Here is a tiny trained network, its code and every weight. The questions are about switching its units off for an input and a target symbol, where a switched-off unit gives its printed mean instead of its output.

import numpy as np


def w(rows, s, z=0):
    codes = np.array(rows[::2]) - 128.0
    scale = np.full(codes.shape[1], s)
    scale[-1] = z or s
    return codes * scale


def norm(h):
    return h / np.sqrt((h * h).mean(-1, keepdims=True) + 1e-5)


def f(y):
    return np.maximum(y, 0)


def softmax(a):
    e = np.exp(a - a.max(-1, keepdims=True))
    return e / e.sum(-1, keepdims=True)


def log_softmax(a):
    a = a - a.max(-1, keepdims=True)
    return a - np.log(np.exp(a).sum(-1, keepdims=True))


def net(x, mask):
    ids = ['βγδεζθξπστφω'.index(c) for c in x.split()]
    T = len(ids)
    res = E[ids] + P[:T]
    q, k, v = (norm(res) @ M[0].T for M in (Q, K, V))
    z = softmax(np.where(np.tri(T) > 0, q @ k.T / 2**0.5, -1e9)) @ v
    res = res + np.where(mask[0], z, O[0][:, -1]) @ O[0][:, :-1]
    y = f(norm(res) @ A[0][:, :-1].T + A[0][:, -1])
    res = res + np.where(mask[1:9], y, B[0][:, -1]) @ B[0][:, :-1]
    return log_softmax(norm(res)[-1] @ U[:, :-1].T + U[:, -1])


Q, K, V, O, A, B = {}, {}, {}, {}, {}, {}
E = w([
[197,201,157,116],'β',
[198,194,131,84],'γ',
[200,179,130,93],'δ',
[175,191,146,133],'ε',
[249,51,97,84],'ζ',
[93,139,73,198],'θ',
[138,186,125,140],'ξ',
[235,152,215,140],'π',
[197,126,88,86],'σ',
[142,203,202,235],'τ',
[161,211,123,96],'φ',
[114,115,57,161],'ω',
],0.013)
P = w([
[139,190,101,128],'0',
[246,151,82,246],'1',
[129,182,125,95],'2',
[231,140,87,244],'3',
[120,171,143,74],'4',
[224,146,95,240],'5',
[110,157,162,51],'6',
[218,164,115,232],'7',
],0.012)
Q[0] = w([
[214,148,143,202],'h1',
[47,3,167,144],'h1',
],0.025)
K[0] = w([
[17,129,134,31],'h1',
[202,242,5,150],'h1',
],0.019)
V[0] = w([
[250,86,188,132],'h1',
[168,64,4,44],'h1',
],0.018)
O[0] = w([
[238,86,16,154,253],'h1',
[140,253,22,122,21],'h1',
],0.014,0.0041)
A[0] = w([
[182,129,123,169,171],'n1',
[146,94,101,210,42],'n2',
[145,91,75,170,57],'n3',
[89,135,179,186,42],'n4',
[77,75,179,120,89],'n5',
[124,62,156,229,29],'n6',
[1,85,73,65,142],'n7',
[86,177,73,154,3],'n8',
],0.019,0.0059)
B[0] = w([
[96,108,181,154,255],'n1',
[71,180,76,170,183],'n2',
[102,91,86,107,185],'n3',
[74,74,113,125,176],'n4',
[118,112,63,61,196],'n5',
[229,132,177,79,210],'n6',
[95,162,60,253,136],'n7',
[162,114,146,67,152],'n8',
],0.034,0.0096)
U = w([
[67,125,214,166,137],'β',
[201,180,171,149,68],'γ',
[191,97,92,173,3],'δ',
[149,114,158,84,93],'ε',
[165,176,66,112,225],'ζ',
[49,140,91,167,118],'θ',
[5,112,109,57,105],'ξ',
[156,64,111,177,124],'π',
[148,178,67,79,119],'σ',
[120,75,141,39,168],'τ',
[83,221,159,64,179],'φ',
[73,159,80,177,126],'ω',
],0.015,0.0042)

Each question gives the input, a string of symbols that net reads in full, and the target symbol t.
The units are the heads (2 rows each of Q, K, V and O) and the neurons (one row each of A and B). Each row of codes is followed by its name. A weight is (code - 128) times the scale printed after its matrix; where a second scale follows, it is the last column's (O, A, B and U).
mask holds one flag per unit, heads first, then neurons. A switched-off unit (its flag False) gives its mean, the last column of its rows in O or B, instead of its output. The means were averaged over made-up inputs and are rounded, as every weight is.
A unit's drop is (log p(t) with every unit on - log p(t) with that unit switched off) / (log p(t) with every unit on - log p(t) with every unit switched off).
The circuit of an input: a set's keep is (log p(t) with only the set's units on - log p(t) with every unit switched off) / (log p(t) with every unit on - log p(t) with every unit switched off). Starting from all 9 units, units are removed one at a time, each time the one whose removal leaves the highest keep (on an exact tie, the one counted first), for as long as the keep stays at least 0.8.
circuit, biggest first: the units of the circuit, biggest drop first
k most important neurons: the k neurons with the biggest drops, biggest first
drop when u is switched off: that unit's drop, to one decimal
input φ γ φ ξ φ δ δ σ, target ω: 2 most important neurons => (n6 n2)
input τ γ γ θ, target θ: circuit, biggest first => (n2)
input ξ θ β, target β: 3 most important neurons => (n1 n5 n6)
input ω ξ γ, target γ: 4 most important neurons => (n5 n4 n2 n3)
input γ ζ β φ φ σ ξ β, target τ: 3 most important neurons => (n5 n4 n6)
input π β ξ σ ω, target π: 2 most important neurons => (n5 n1)
input φ ε ξ δ, target τ: 3 most important neurons => (n5 n4 n6)
input φ γ φ, target φ: circuit, biggest first => (h1 n1 n5)
input ω ω θ γ, target ξ: circuit, biggest first => (h1 n5)
input δ ε ε ε, target γ: 4 most important neurons => (n6 n2 n4 n5)
input φ θ φ β δ, target δ: 2 most important neurons => (n2 n5)
input β φ θ, target θ: circuit, biggest first => (n7 h1)
input φ φ ξ β ξ, target ξ: circuit, biggest first => (h1 n5 n7)
input τ δ δ γ σ φ, target ζ: circuit, biggest first => (h1)
input τ ω ξ σ, target τ: 3 most important neurons => (n5 n4 n6)
input γ β θ ξ σ φ ξ, target ξ: 2 most important neurons => (n5 n6)
input γ δ π σ ε, target π: drop when n1 is switched off => 0.1
input γ γ σ π γ τ ξ ξ, target τ: drop when n5 is switched off => 0.2
input δ ζ φ φ σ, target ζ: drop when n8 is switched off => 0.0
input φ φ ω γ, target φ: circuit, biggest first => (h1)
